Here is a tiny trained network, its code and every weight. The questions are about switching its units off for an input and a class, where a switched-off unit gives its printed mean instead of its output.

import numpy as np


def w(rows, s, z=0):
    codes = np.array(rows[::2]) - 128.0
    scale = np.full(codes.shape[1], s)
    scale[-1] = z or s
    return codes * scale


def f(y):
    return y / 2 * (1 + np.tanh(0.7978845608 * (y + 0.044715 * y**3)))


def log_softmax(a):
    a = a - a.max(-1, keepdims=True)
    return a - np.log(np.exp(a).sum(-1, keepdims=True))


def net(x, mask):
    res = np.array(x, float).reshape(1, 8) / 4 @ E
    y = f(res @ A[0][:, :-1].T + A[0][:, -1])
    res = res + np.where(mask, y, B[0][:, -1]) @ B[0][:, :-1]
    return log_softmax(res[-1] @ U[:, :-1].T + U[:, -1])


A, B = {}, {}
E = w([
[253,176,104,104,59],'x0',
[127,128,127,128,128],'x1',
[209,63,111,170,219],'x2',
[128,125,129,127,129],'x3',
[128,127,130,128,128],'x4',
[129,127,131,126,127],'x5',
[125,37,162,238,51],'x6',
[128,130,132,129,128],'x7',
],0.011)
A[0] = w([
[122,137,110,80,183,244],'n1',
[150,110,124,115,132,55],'n2',
[176,137,116,138,131,88],'n3',
[5,146,125,130,116,228],'n4',
[120,77,123,195,68,178],'n5',
[217,111,108,140,153,1],'n6',
[107,93,110,150,115,65],'n7',
[131,185,130,99,36,116],'n8',
[113,72,129,162,123,80],'n9',
[137,136,118,82,116,171],'n10',
[129,64,138,162,28,127],'n11',
[63,115,140,114,131,168],'n12',
[79,76,124,161,241,118],'n13',
[136,170,114,118,121,179],'n14',
[125,132,127,169,18,47],'n15',
[139,120,128,138,97,75],'n16',
],0.023,0.0059)
B[0] = w([
[174,80,21,64,82,221],'n1',
[165,126,158,127,129,135],'n2',
[164,177,124,110,139,166],'n3',
[224,244,149,89,143,241],'n4',
[148,123,163,218,197,227],'n5',
[208,222,127,120,142,195],'n6',
[81,149,142,180,154,155],'n7',
[4,87,152,158,72,224],'n8',
[99,131,198,205,128,179],'n9',
[87,152,156,133,86,173],'n10',
[139,94,88,97,255,232],'n11',
[196,183,106,119,141,191],'n12',
[59,12,92,149,105,252],'n13',
[92,143,168,128,80,174],'n14',
[129,44,93,52,212,211],'n15',
[134,107,112,118,162,148],'n16',
],0.033,0.022)
U = w([
[181,200,141,121,106,245],'0',
[93,32,108,141,176,205],'1',
[190,176,196,181,218,42],'2',
[88,58,184,254,157,1],'3',
[44,101,170,143,85,57],'4',
],0.0077,0.0032)

Each question gives the input, the list of numbers given to net, and the class t.
The units are the neurons (one row each of A and B). Each row of codes is followed by its name. A weight is (code - 128) times the scale printed after its matrix; where a second scale follows, it is the last column's (A, B and U).
mask holds one flag per neuron, in row order. A switched-off neuron (its flag False) gives its mean, the last column of its row in B, instead of its output. The means were averaged over made-up inputs and are rounded, as every weight is.
A unit's drop is (log p(t) with every unit on - log p(t) with that unit switched off) / (log p(t) with every unit on - log p(t) with every unit switched off).
The circuit of an input: a set's keep is (log p(t) with only the set's units on - log p(t) with every unit switched off) / (log p(t) with every unit on - log p(t) with every unit switched off). Starting from the 12 units with the biggest drops (on a tie, the unit counted first), units are removed one at a time, each time the one whose removal leaves the highest keep (on an exact tie, the one counted first), for as long as the keep stays at least 0.8.
units of the circuit, in order: the units of the circuit, biggest drop first
unit that matters most: the unit with the biggest drop
k most important neurons: the k neurons with the biggest drops, biggest first
drop of u: that unit's drop, to one decimal
input [8,-6,-1,2,-6,7,-5,6], class 4: unit that matters most : n8
input [0,8,-5,8,1,6,2,-7], class 2: 3 most important neurons : [n13 n4 n1]
input [-7,-8,6,-1,-8,2,1,3], class 3: 3 most important neurons : [n9 n15 n11]
input [-3,8,1,-4,-5,4,2,0], class 3: 2 most important neurons : [n6 n13]
input [1,-8,-5,1,3,7,-2,1], class 4: 2 most important neurons : [n8 n6]
input [0,3,2,8,-4,5,7,-8], class 3: 4 most important neurons : [n4 n5 n9 n1]
input [-2,4,0,1,-1,1,6,8], class 2: 4 most important neurons : [n8 n11 n5 n13]
input [5,0,0,3,2,-7,-8,-2], class 4: 2 most important neurons : [n4 n8]
input [8,1,2,7,-7,-8,3,-3], class 2: 2 most important neurons : [n6 n13]
input [-2,0,1,7,8,-6,7,0], class 3: 2 most important neurons : [n5 n9]
input [-5,5,0,5,4,-4,-2,-1], class 0: 4 most important neurons : [n4 n15 n11 n8]
input [1,5,-6,-4,-2,1,-4,-4], class 4: 2 most important neurons : [n8 n6]
input [-4,-3,0,1,4,4,2,6], class 2: 2 most important neurons : [n8 n4]
input [2,0,7,5,2,-6,6,-7], class 2: units of the circuit, in order : [n6]
input [-7,-6,3,-5,4,-2,7,-2], class 3: drop of n5 : 0.0
input [-4,-7,-4,5,6,4,1,1], class 2: drop of n1 : 0.1
input [8,1,-2,-6,3,-6,0,8], class 4: drop of n8 : 0.4
